Each row has a name. Each question is about the rows just above it.

gud: 4.2, 33.0, 4.3, -1.8, -34.5
lubi: 12.1, 12.6, 12.1, 12.1, -34.1
roruf: -7.1, -40.6, -20.8, -19.3, -7.1
Dof: -19.2, -41.2, 37.0, -19.2, -24.5
lil: -21.1, -3.5, -13.1, 40.1, -8.2
nik: -20.7, -54.8, -20.7, -20.7, -20.7
gos: 42.8, 4.5, -40.0, 37.2, -28.5
roror: 33.0, 33.0, 4.7, 12.5, 31.8
Tokad: -10.5, 7.0, -4.9, 12.9, -4.2
gulok: 24.4, 2.4, 6.1, 16.9, 6.6
vubi: 11.9, 5.3, 8.4, 9.5, 16.5
Count of 12.1 in lubi: -> 3
How many times does roror hold 12.5? -> 1
Count of -19.3 in roruf: -> 1
Times -20.7 occurs in nik: -> 4
Times -19.2 occurs in Dof: -> 2
Count of -41.1 in Dof: -> 0

bem: -2.7, 5.0, -63.4, 51.3, -29.0, 9.7, -2.7, -31.9, -40.4, -25.8, 44.7, -3.4, 22.2, 36.6
Sima: -0.6, 11.1, -59.9, 41.0, -14.2, 11.1, -7.3, -34.5, -43.1, -27.0, 38.2, -9.0, 27.3, 37.5
fifaz: 27.7, 27.7, -52.7, 13.5, 23.6, 13.5, -20.6, -44.5, -50.2, -30.5, 24.0, -21.7, 43.7, 41.3
Pim: 4.3, 25.0, -53.0, 21.5, 16.0, 13.3, -18.6, -42.0, -48.6, -30.0, 26.5, -19.2, 40.6, 40.3
nul: 5.0, 30.6, -52.0, -31.4, 29.4, 14.4, -23.7, -45.6, -51.7, 13.6, 22.2, -24.4, 46.9, 42.2
Duv: 4.3, 25.0, -53.0, 21.5, 16.0, 11.9, -18.6, -42.0, -48.6, -30.0, 26.5, -19.2, 40.6, 40.3
boros: -5.1, -1.8, -69.2, 64.4, -46.8, 9.0, 4.0, -28.8, 2.6, -25.1, 54.4, 2.6, 16.2, 37.0
viv: 37.1, 33.2, -51.7, 10.8, -24.5, 14.7, -25.4, -48.2, -53.7, -31.7, 20.4, -26.0, 50.1, 43.0
nete: 7.4, 35.7, -51.3, 8.5, 40.5, 15.9, -27.1, -49.7, -47.0, -33.4, 18.3, -28.8, 53.4, 44.5
sizak: -5.1, -1.8, 53.4, 53.4, -46.8, 9.0, 4.0, -28.8, -39.5, -25.1, 54.4, -28.8, 53.4, 44.5
Tumo: -8.4, -11.8, -76.4, 80.2, -70.2, 8.8, 11.1, -26.0, -36.6, -24.9, -50.3, 9.7, 8.2, 36.3
Count of -24.4 in nul: -> 1
Times 53.4 occurs in sizak: -> 3
Times -50.2 occurs in fifaz: -> 1
How many times does boros hold 37.0? -> 1
Count of 13.5 in fifaz: -> 2

meked: -23.0, -66.2, 45.4, 37.4, 67.6, -18.0, 77.2
neli: 29.2, -3.1, 32.4, 32.4, 30.3, 12.3, -3.1
kog: 6.6, -6.2, 57.5, 32.5, 15.6, 4.0, -2.1
patuz: -17.9, 45.3, -17.9, 45.3, -17.9, -17.9, 45.3
Zelil: 34.0, -37.2, -5.5, -12.9, 16.5, 15.1, -4.8
Times -17.9 occurs in patuz: -> 4
Count of -37.3 in Zelil: -> 0
Times 45.3 occurs in patuz: -> 3
How many times does neli hold 32.3? -> 0

mek: -21.6, -15.2, -15.2, -21.5, -15.2, -4.7
zifa: 7.1, -41.4, 7.0, -36.1, -41.0, -89.2
Tigib: 65.8, -28.1, -10.5, -46.0, -4.8, -73.1
Sab: 19.2, 10.0, -13.7, 9.6, 25.8, 15.1
fege: 51.7, 5.0, -19.6, -7.4, 19.8, -1.9
sene: 13.3, -28.4, -4.8, -18.7, -11.4, -4.8
Par: 3.1, 33.8, 2.3, 13.9, 11.4, 74.2
bufil: -18.7, 27.7, 7.5, 18.6, 7.8, 65.2
teko: -43.2, -8.6, 10.0, 11.4, -4.9, -10.0
Times -4.8 occurs in sene: -> 2
How many times does mek hold -4.7? -> 1
How many times does mek hold -21.5? -> 1

Vozom: -1.1, -35.3, -1.1, 26.4, 10.5, -1.1, 20.0, -0.3, -1.1, 46.8, 7.4, 13.2, -14.3, 3.1, -33.4
Divu: -14.1, -35.3, -0.5, 26.4, 10.5, -5.5, 20.0, -0.3, -1.1, 46.8, 7.4, 13.2, -14.3, 10.5, 31.6
Tuso: -4.5, 7.2, -26.4, 18.4, 40.8, 1.3, 13.1, -4.2, 28.4, -21.5, -7.3, -13.3, -8.7, -22.4, 11.1
Dil: 3.5, 3.5, -7.6, -53.0, 3.5, 17.4, -23.9, -15.7, -21.9, 3.5, -11.4, 2.9, -14.9, -16.7, -52.1
raziv: 45.4, 0.0, -4.8, 16.8, 0.0, 55.1, 13.6, 34.5, -35.8, -21.6, 55.1, 55.1, 1.4, -5.0, -8.0
logez: -8.6, -14.2, 18.9, -12.0, -9.0, 6.7, 1.8, -33.5, -12.8, -19.8, -9.5, 1.8, -53.1, -63.2, 56.2
gaf: 15.3, 13.3, -20.1, 13.0, 7.3, -18.7, 18.1, 22.9, 32.2, -8.0, -9.2, -18.5, -22.1, -20.1, -3.8
zuz: 25.3, 0.3, 1.0, 22.3, 20.4, 6.9, 24.1, 57.1, -22.3, -15.7, -8.1, -7.4, 8.5, -2.3, -10.8
bebe: 24.6, 86.0, 5.8, 24.6, 8.4, -80.2, 8.8, 24.6, -25.5, -31.4, -84.8, 16.1, 24.6, -23.7, -19.8
Count of 3.5 in Dil: -> 4
How many times does Vozom hold -1.1? -> 4
Count of -3.8 in gaf: -> 1
Times 13.0 occurs in gaf: -> 1
Count of -21.6 in raziv: -> 1
Count of 24.6 in bebe: -> 4
Times -14.4 occurs in Divu: -> 0

